Here is a tiny trained network, its code and every weight. The questions are about switching its units off for an input and a class, where a switched-off unit gives its printed mean instead of its output.

import numpy as np


def w(rows, s, z=0):
    codes = np.array(rows[::2]) - 128.0
    scale = np.full(codes.shape[1], s)
    scale[-1] = z or s
    return codes * scale


def norm(h):
    return h / np.sqrt((h * h).mean(-1, keepdims=True) + 1e-5)


def f(y):
    return y / 2 * (1 + np.tanh(0.7978845608 * (y + 0.044715 * y**3)))


def log_softmax(a):
    a = a - a.max(-1, keepdims=True)
    return a - np.log(np.exp(a).sum(-1, keepdims=True))


def net(x, mask):
    res = np.array(x, float).reshape(1, 6) / 4 @ E
    u = 0
    for l in range(3):
        y = f(norm(res) @ A[l][:, :-1].T + A[l][:, -1])
        res = res + np.where(mask[u : u + 4], y, B[l][:, -1]) @ B[l][:, :-1]
        u += 4
    return log_softmax(norm(res)[-1] @ U[:, :-1].T + U[:, -1])


A, B = {}, {}
E = w([
[150,45,207],'x0',
[130,83,137],'x1',
[95,221,88],'x2',
[206,100,121],'x3',
[97,90,49],'x4',
[100,2,160],'x5',
],0.0095)
A[0] = w([
[249,120,123,47],'0.n0',
[122,80,65,4],'0.n1',
[57,133,220,179],'0.n2',
[136,96,95,134],'0.n3',
],0.015,0.0029)
B[0] = w([
[179,154,255,249],'0.n0',
[8,93,141,164],'0.n1',
[210,98,173,255],'0.n2',
[55,120,136,164],'0.n3',
],0.011,0.0041)
A[1] = w([
[133,121,145,1],'1.n0',
[186,100,174,195],'1.n1',
[110,203,100,52],'1.n2',
[73,124,248,193],'1.n3',
],0.017,0.0023)
B[1] = w([
[116,137,98,127],'1.n0',
[88,121,179,247],'1.n1',
[248,164,123,181],'1.n2',
[127,62,200,255],'1.n3',
],0.017,0.0088)
A[2] = w([
[210,109,201,211],'2.n0',
[160,43,2,233],'2.n1',
[102,116,168,252],'2.n2',
[185,94,113,80],'2.n3',
],0.02,0.0031)
B[2] = w([
[161,47,96,248],'2.n0',
[5,154,98,148],'2.n1',
[91,72,67,192],'2.n2',
[146,89,48,135],'2.n3',
],0.023,0.016)
U = w([
[26,122,75,2],'0',
[196,240,103,68],'1',
[141,8,145,236],'2',
],0.014,0.0037)

Each question gives the input, the list of numbers given to net, and the class t.
The units are the neurons (one row each of A and B). Each row of codes is followed by its name. A weight is (code - 128) times the scale printed after its matrix; where a second scale follows, it is the last column's (A, B and U).
mask holds one flag per neuron, layer by layer. A switched-off neuron (its flag False) gives its mean, the last column of its row in B, instead of its output. The means were averaged over made-up inputs and are rounded, as every weight is.
A unit's drop is (log p(t) with every unit on - log p(t) with that unit switched off) / (log p(t) with every unit on - log p(t) with every unit switched off).
The circuit of an input: a set's keep is (log p(t) with only the set's units on - log p(t) with every unit switched off) / (log p(t) with every unit on - log p(t) with every unit switched off). Starting from all 12 units, units are removed one at a time, each time the one whose removal leaves the highest keep (on an exact tie, the one counted first), for as long as the keep stays at least 0.8.
circuit, biggest first: the units of the circuit, biggest drop first
unit that matters most: the unit with the biggest drop
k most important neurons: the k neurons with the biggest drops, biggest first
k most important neurons of layer l: the k neurons of layer l with the biggest drops, biggest first
drop when u is switched off: that unit's drop, to one decimal
input [0,-2,7,6,7,-1], class 0: unit that matters most => 2.n1
input [2,-2,6,6,7,-7], class 1: circuit, biggest first => [1.n3, 2.n2, 2.n0]
input [1,5,8,-1,8,-3], class 0: circuit, biggest first => [2.n1, 0.n0, 1.n1]
input [-7,-8,6,-7,8,-1], class 1: 2 most important neurons => [1.n2, 2.n2]
input [-7,1,6,7,5,-2], class 0: 4 most important neurons => [2.n1, 0.n0, 1.n1, 2.n3]
input [-1,-5,0,-1,5,-5], class 1: 2 most important neurons of layer 1 => [1.n3, 1.n2]
input [-7,1,7,-3,-7,4], class 1: 3 most important neurons => [0.n0, 1.n3, 2.n2]
input [-8,5,4,-2,5,2], class 0: 2 most important neurons => [2.n1, 0.n0]
input [-3,4,-2,5,6,-4], class 0: 2 most important neurons of layer 0 => [0.n1, 0.n2]
input [-4,-2,-3,1,5,2], class 0: 2 most important neurons of layer 2 => [2.n0, 2.n1]
input [0,-6,0,-6,4,-5], class 1: drop when 1.n3 is switched off => 0.2
input [-8,2,-2,-1,-5,-4], class 1: drop when 1.n3 is switched off => 0.2
input [-1,1,8,-1,-1,-1], class 1: drop when 1.n3 is switched off => 0.2
input [-3,-4,4,-2,7,7], class 0: most important neuron of layer 0 => [0.n0]
